Below are the code and all the weights of a small trained network. Each question names an input and a class and asks about switching units off, where a switched-off unit gives its printed mean instead of its output.

import numpy as np


def w(rows, s, z=0):
    codes = np.array(rows[::2]) - 128.0
    scale = np.full(codes.shape[1], s)
    scale[-1] = z or s
    return codes * scale


def norm(h):
    return h / np.sqrt((h * h).mean(-1, keepdims=True) + 1e-5)


def f(y):
    return y / 2 * (1 + np.tanh(0.7978845608 * (y + 0.044715 * y**3)))


def log_softmax(a):
    a = a - a.max(-1, keepdims=True)
    return a - np.log(np.exp(a).sum(-1, keepdims=True))


def net(x, mask):
    res = np.array(x, float).reshape(1, 4) / 4 @ E
    u = 0
    for l in range(4):
        y = f(norm(res) @ A[l][:, :-1].T + A[l][:, -1])
        res = res + np.where(mask[u : u + 8], y, B[l][:, -1]) @ B[l][:, :-1]
        u += 8
    return log_softmax(norm(res)[-1] @ U[:, :-1].T + U[:, -1])


A, B = {}, {}
E = w([
[40,24,191,139,64,112,89,169,84,89],'x0',
[203,103,175,167,107,183,2,113,173,83],'x1',
[98,54,232,174,167,13,168,170,138,137],'x2',
[120,108,102,138,150,144,140,114,120,114],'x3',
],0.0068)
A[0] = w([
[76,74,105,69,48,127,118,161,108,66,230],'L0N0',
[142,130,87,146,138,120,145,197,66,101,138],'L0N1',
[212,121,104,145,57,198,87,120,123,83,43],'L0N2',
[180,86,185,173,112,106,254,105,126,121,117],'L0N3',
[209,162,213,169,162,167,123,134,100,112,79],'L0N4',
[109,129,132,179,108,159,65,193,166,33,7],'L0N5',
[186,130,181,183,216,134,84,144,95,82,55],'L0N6',
[121,107,73,3,77,153,134,109,98,190,186],'L0N7',
],0.0072,0.0022)
B[0] = w([
[63,51,72,119,40,137,93,178,66,99,252],'L0N0',
[133,141,114,49,182,138,114,210,169,85,148],'L0N1',
[106,250,156,92,131,108,164,113,50,50,235],'L0N2',
[190,194,139,205,101,149,104,59,81,95,207],'L0N3',
[126,76,70,153,136,153,196,127,159,101,174],'L0N4',
[32,130,157,198,169,207,145,66,168,191,193],'L0N5',
[172,84,123,119,87,91,125,158,255,138,184],'L0N6',
[149,144,112,110,140,141,102,194,187,177,237],'L0N7',
],0.0083,0.0048)
A[1] = w([
[155,62,129,172,80,83,147,119,81,33,20],'L1N0',
[152,69,180,162,151,162,99,42,111,128,212],'L1N1',
[175,236,196,118,206,140,208,80,96,159,97],'L1N2',
[88,62,165,18,115,60,154,146,2,126,10],'L1N3',
[106,136,112,57,173,168,121,129,158,175,91],'L1N4',
[66,149,113,196,116,130,159,81,92,79,184],'L1N5',
[178,224,107,42,160,163,219,102,144,122,44],'L1N6',
[185,157,99,171,135,61,151,110,50,144,114],'L1N7',
],0.0064,0.0012)
B[1] = w([
[108,151,229,56,145,122,182,110,157,170,181],'L1N0',
[118,82,142,110,135,84,146,176,122,182,157],'L1N1',
[134,84,42,201,144,75,48,132,122,93,232],'L1N2',
[190,172,192,55,147,126,161,187,157,73,193],'L1N3',
[99,102,173,112,19,118,144,56,20,157,158],'L1N4',
[64,114,232,135,170,117,15,162,94,103,183],'L1N5',
[148,47,185,88,166,189,63,119,178,132,255],'L1N6',
[112,255,81,194,157,144,88,211,66,95,164],'L1N7',
],0.0085,0.0066)
A[2] = w([
[126,72,128,195,102,76,136,195,201,146,254],'L2N0',
[206,135,118,143,98,92,121,90,207,109,111],'L2N1',
[178,126,141,55,179,132,196,43,130,209,46],'L2N2',
[199,112,142,116,179,78,186,118,198,125,51],'L2N3',
[2,183,157,114,73,165,148,111,84,144,101],'L2N4',
[91,132,69,82,65,142,140,152,164,72,95],'L2N5',
[116,115,196,126,127,154,81,134,162,101,89],'L2N6',
[160,132,114,38,136,171,76,86,98,184,202],'L2N7',
],0.0085,0.0019)
B[2] = w([
[89,161,1,114,192,130,109,115,150,166,228],'L2N0',
[107,189,167,53,148,125,178,111,67,87,188],'L2N1',
[137,116,174,201,140,56,90,61,156,177,152],'L2N2',
[172,193,113,91,116,166,191,94,128,142,166],'L2N3',
[143,197,94,242,84,144,230,109,176,102,224],'L2N4',
[236,112,80,132,169,141,112,122,126,188,175],'L2N5',
[167,93,190,87,107,120,96,93,101,135,219],'L2N6',
[76,72,193,166,70,5,157,141,132,135,253],'L2N7',
],0.0089,0.0058)
A[3] = w([
[131,106,5,185,100,36,113,180,98,135,251],'L3N0',
[177,211,77,152,126,190,245,76,88,189,82],'L3N1',
[122,112,127,131,88,171,85,53,89,36,85],'L3N2',
[95,8,125,161,140,107,93,124,181,236,121],'L3N3',
[76,68,168,84,145,163,70,137,99,102,143],'L3N4',
[75,135,98,112,244,181,168,117,153,108,50],'L3N5',
[158,37,168,71,131,96,29,36,161,193,149],'L3N6',
[219,50,2,106,62,210,195,183,109,173,20],'L3N7',
],0.0075,0.0028)
B[3] = w([
[62,76,104,164,150,153,115,150,146,192,220],'L3N0',
[104,125,159,111,162,94,172,70,157,138,157],'L3N1',
[162,105,134,139,145,182,155,124,154,98,180],'L3N2',
[85,94,135,70,72,67,124,50,28,158,234],'L3N3',
[220,254,43,126,171,114,158,132,147,162,186],'L3N4',
[92,149,130,178,92,58,155,116,130,156,149],'L3N5',
[136,79,128,74,123,131,121,153,83,151,254],'L3N6',
[226,100,45,195,131,107,179,165,222,156,171],'L3N7',
],0.0089,0.0075)
U = w([
[68,34,128,60,95,53,89,89,63,226,199],'0',
[163,73,26,176,86,121,205,194,217,183,183],'1',
[52,144,60,247,226,84,26,154,132,137,7],'2',
[101,198,229,84,132,89,191,221,118,52,72],'3',
[214,115,126,54,175,167,37,86,130,46,95],'4',
[76,158,168,223,67,223,131,82,148,47,131],'5',
[120,198,100,89,195,71,224,46,218,149,104],'6',
],0.014,0.0016)

Each question gives the input, the list of numbers given to net, and the class t.
The units are the neurons (one row each of A and B). Each row of codes is followed by its name. A weight is (code - 128) times the scale printed after its matrix; where a second scale follows, it is the last column's (A, B and U).
mask holds one flag per neuron, layer by layer. A switched-off neuron (its flag False) gives its mean, the last column of its row in B, instead of its output. The means were averaged over made-up inputs and are rounded, as every weight is.
A unit's drop is (log p(t) with every unit on - log p(t) with that unit switched off) / (log p(t) with every unit on - log p(t) with every unit switched off).
The circuit of an input: a set's keep is (log p(t) with only the set's units on - log p(t) with every unit switched off) / (log p(t) with every unit on - log p(t) with every unit switched off). Starting from the 12 units with the biggest drops (on a tie, the unit counted first), units are removed one at a time, each time the one whose removal leaves the highest keep (on an exact tie, the one counted first), for as long as the keep stays at least 0.8.
circuit, biggest first: the units of the circuit, biggest drop first
unit that matters most: the unit with the biggest drop
k most important neurons: the k neurons with the biggest drops, biggest first
top k neurons in layer l: the k neurons of layer l with the biggest drops, biggest first
drop when u is switched off: that unit's drop, to one decimal
input [-5,7,2,0], class 6: unit that matters most : L0N6
input [5,0,-8,5], class 1: circuit, biggest first : L2N5, L3N7
input [7,0,3,2], class 3: circuit, biggest first : L1N3, L3N4
input [2,7,-3,7], class 5: 2 most important neurons : L0N2, L2N4
input [8,0,0,0], class 1: circuit, biggest first : L2N7, L3N4
input [6,-1,-8,4], class 1: 2 most important neurons : L2N5, L0N7
input [7,0,3,-1], class 3: 2 most important neurons : L1N3, L1N2
input [4,-3,0,-3], class 1: 2 most important neurons : L0N0, L0N2
input [-7,1,-5,7], class 4: top 2 neurons in layer 1 : L1N6, L1N2
input [-8,-4,1,-3], class 2: 2 most important neurons : L1N2, L1N7
input [4,-7,0,-8], class 1: 2 most important neurons : L0N2, L0N7
input [1,7,-4,8], class 5: 2 most important neurons : L0N2, L0N5
input [-5,0,-8,-2], class 0: 4 most important neurons : L2N7, L0N3, L0N7, L1N6
input [6,-1,1,1], class 3: unit that matters most : L0N7
input [1,-3,5,6], class 3: 2 most important neurons : L1N0, L0N5
input [0,-6,5,8], class 2: 3 most important neurons : L0N3, L0N0, L1N2
input [-1,-1,1,5], class 2: drop when L0N0 is switched off : 0.3
input [3,-4,1,8], class 3: drop when L0N5 is switched off : 0.0
input [-6,3,-1,5], class 4: drop when L1N6 is switched off : 0.6
input [-5,2,7,8], class 6: drop when L0N6 is switched off : 4.6
input [1,-6,-2,6], class 1: unit that matters most : L3N7
